Below are the code and all the weights of a small trained network. Each question names an input and a class and asks about switching units off, where a switched-off unit gives its printed mean instead of its output.

import numpy as np


def w(rows, s, z=0):
    codes = np.array(rows[::2]) - 128.0
    scale = np.full(codes.shape[1], s)
    scale[-1] = z or s
    return codes * scale


def f(y):
    return y / 2 * (1 + np.tanh(0.7978845608 * (y + 0.044715 * y**3)))


def log_softmax(a):
    a = a - a.max(-1, keepdims=True)
    return a - np.log(np.exp(a).sum(-1, keepdims=True))


def net(x, mask):
    res = np.array(x, float).reshape(1, 4) / 4 @ E
    y = f(res @ A[0][:, :-1].T + A[0][:, -1])
    res = res + np.where(mask, y, B[0][:, -1]) @ B[0][:, :-1]
    return log_softmax(res[-1] @ U[:, :-1].T + U[:, -1])


A, B = {}, {}
E = w([
[102,34,47,207,195,177,124,121,144,122],'x0',
[126,151,113,128,130,135,124,121,127,131],'x1',
[148,170,177,121,168,254,132,185,162,84],'x2',
[220,134,140,152,150,103,34,47,224,104],'x3',
],0.012)
A[0] = w([
[121,167,166,122,131,184,138,177,112,121,143],'n0',
[127,123,122,129,144,122,113,136,99,135,116],'n1',
[114,144,141,90,130,136,132,143,115,130,136],'n2',
[151,188,190,86,101,60,131,125,133,130,97],'n3',
[131,110,98,138,141,95,119,101,146,139,116],'n4',
[111,64,53,174,162,192,130,132,131,126,25],'n5',
[105,126,96,121,109,22,134,102,84,141,128],'n6',
[152,131,170,132,147,243,121,151,166,111,7],'n7',
[108,173,190,89,105,161,151,172,96,120,137],'n8',
[138,134,130,142,131,119,149,131,129,141,115],'n9',
[172,141,172,141,137,121,92,86,165,117,95],'n10',
[125,140,149,113,106,154,143,121,119,118,135],'n11',
[109,128,113,138,136,124,156,151,98,144,167],'n12',
[111,63,63,174,166,186,134,136,131,124,189],'n13',
[150,135,177,129,148,254,120,153,163,105,163],'n14',
[152,63,42,181,148,83,91,69,169,121,102],'n15',
[167,143,156,137,141,121,106,100,167,119,29],'n16',
[116,139,153,138,116,130,142,164,142,141,131],'n17',
[63,119,87,125,132,130,180,170,54,142,64],'n18',
[173,138,161,128,148,118,104,94,184,126,155],'n19',
[147,147,142,133,126,137,121,149,96,122,122],'n20',
[73,125,103,128,127,131,168,168,55,125,195],'n21',
],0.016,0.014)
B[0] = w([
[136,132,149,151,209,145,145,124,124,130,199],'n0',
[133,138,143,128,123,128,120,123,131,91,132],'n1',
[127,132,143,127,178,144,145,125,131,134,160],'n2',
[119,103,96,119,29,105,110,128,117,123,209],'n3',
[130,101,126,156,158,140,140,128,101,112,161],'n4',
[121,175,199,28,42,107,133,159,171,154,201],'n5',
[124,143,138,88,25,126,115,148,157,126,224],'n6',
[116,75,29,150,26,88,73,110,92,92,190],'n7',
[135,148,153,153,224,154,134,124,144,138,214],'n8',
[115,144,129,131,120,136,110,116,126,140,126],'n9',
[119,142,125,102,49,104,108,131,144,131,180],'n10',
[115,126,128,123,176,153,143,126,142,130,153],'n11',
[139,181,141,122,98,134,107,98,147,156,185],'n12',
[132,98,68,179,90,123,107,110,104,102,250],'n13',
[128,163,194,81,108,121,156,141,152,162,245],'n14',
[134,123,117,172,252,152,148,116,105,126,226],'n15',
[121,162,172,87,110,124,139,154,158,153,153],'n16',
[149,158,136,151,160,127,137,120,142,130,149],'n17',
[129,91,62,170,73,107,97,108,102,106,214],'n18',
[118,97,99,134,79,134,131,133,102,113,196],'n19',
[148,93,156,118,155,121,164,138,122,113,142],'n20',
[123,129,177,57,95,113,141,159,149,134,245],'n21',
],0.02,0.022)
U = w([
[100,174,177,68,101,125,119,156,177,136,3],'0',
[98,94,59,149,89,114,81,117,118,78,228],'1',
[126,140,141,184,250,182,153,111,124,111,172],'2',
],0.015,0.0014)

Each question gives the input, the list of numbers given to net, and the class t.
The units are the neurons (one row each of A and B). Each row of codes is followed by its name. A weight is (code - 128) times the scale printed after its matrix; where a second scale follows, it is the last column's (A, B and U).
mask holds one flag per neuron, in row order. A switched-off neuron (its flag False) gives its mean, the last column of its row in B, instead of its output. The means were averaged over made-up inputs and are rounded, as every weight is.
A unit's drop is (log p(t) with every unit on - log p(t) with that unit switched off) / (log p(t) with every unit on - log p(t) with every unit switched off).
The circuit of an input: a set's keep is (log p(t) with only the set's units on - log p(t) with every unit switched off) / (log p(t) with every unit on - log p(t) with every unit switched off). Starting from the 12 units with the biggest drops (on a tie, the unit counted first), units are removed one at a time, each time the one whose removal leaves the highest keep (on an exact tie, the one counted first), for as long as the keep stays at least 0.8.
units of the circuit, in order: the units of the circuit, biggest drop first
unit that matters most: the unit with the biggest drop
top k neurons: the k neurons with the biggest drops, biggest first
drop when u is switched off: that unit's drop, to one decimal
input [2,6,7,7], class 1: top 2 neurons : (n7; n19)
input [-6,0,-1,5], class 1: unit that matters most : n14
input [-5,-6,-2,6], class 1: top 2 neurons : (n14; n5)
input [8,6,3,-1], class 0: top 2 neurons : (n5; n14)
input [8,-4,1,-8], class 0: top 2 neurons : (n5; n21)
input [8,-5,5,-4], class 0: top 2 neurons : (n5; n14)
input [2,-5,1,2], class 1: top 3 neurons : (n8; n0; n2)
input [2,8,1,2], class 1: top 4 neurons : (n8; n0; n2; n21)
input [5,8,7,6], class 1: top 2 neurons : (n7; n13)
input [-2,-7,1,-4], class 2: top 3 neurons : (n5; n6; n8)
input [2,-5,0,-2], class 1: top 2 neurons : (n14; n5)
input [1,-1,7,6], class 1: top 2 neurons : (n7; n5)
input [-7,5,-1,7], class 1: top 3 neurons : (n14; n3; n19)
input [8,6,0,4], class 2: unit that matters most : n15
input [2,0,4,3], class 1: top 2 neurons : (n7; n21)
input [8,-2,1,-8], class 0: top 4 neurons : (n5; n21; n7; n12)
input [4,-1,-4,6], class 2: drop when n15 is switched off : 1.1
input [7,-8,1,-7], class 0: drop when n19 is switched off : 0.4
input [-1,-6,0,4], class 1: drop when n5 is switched off : 1.8
input [6,-3,-1,1], class 2: units of the circuit, in order : (n15)
input [-2,-4,8,-2], class 2: drop when n0 is switched off : 0.2
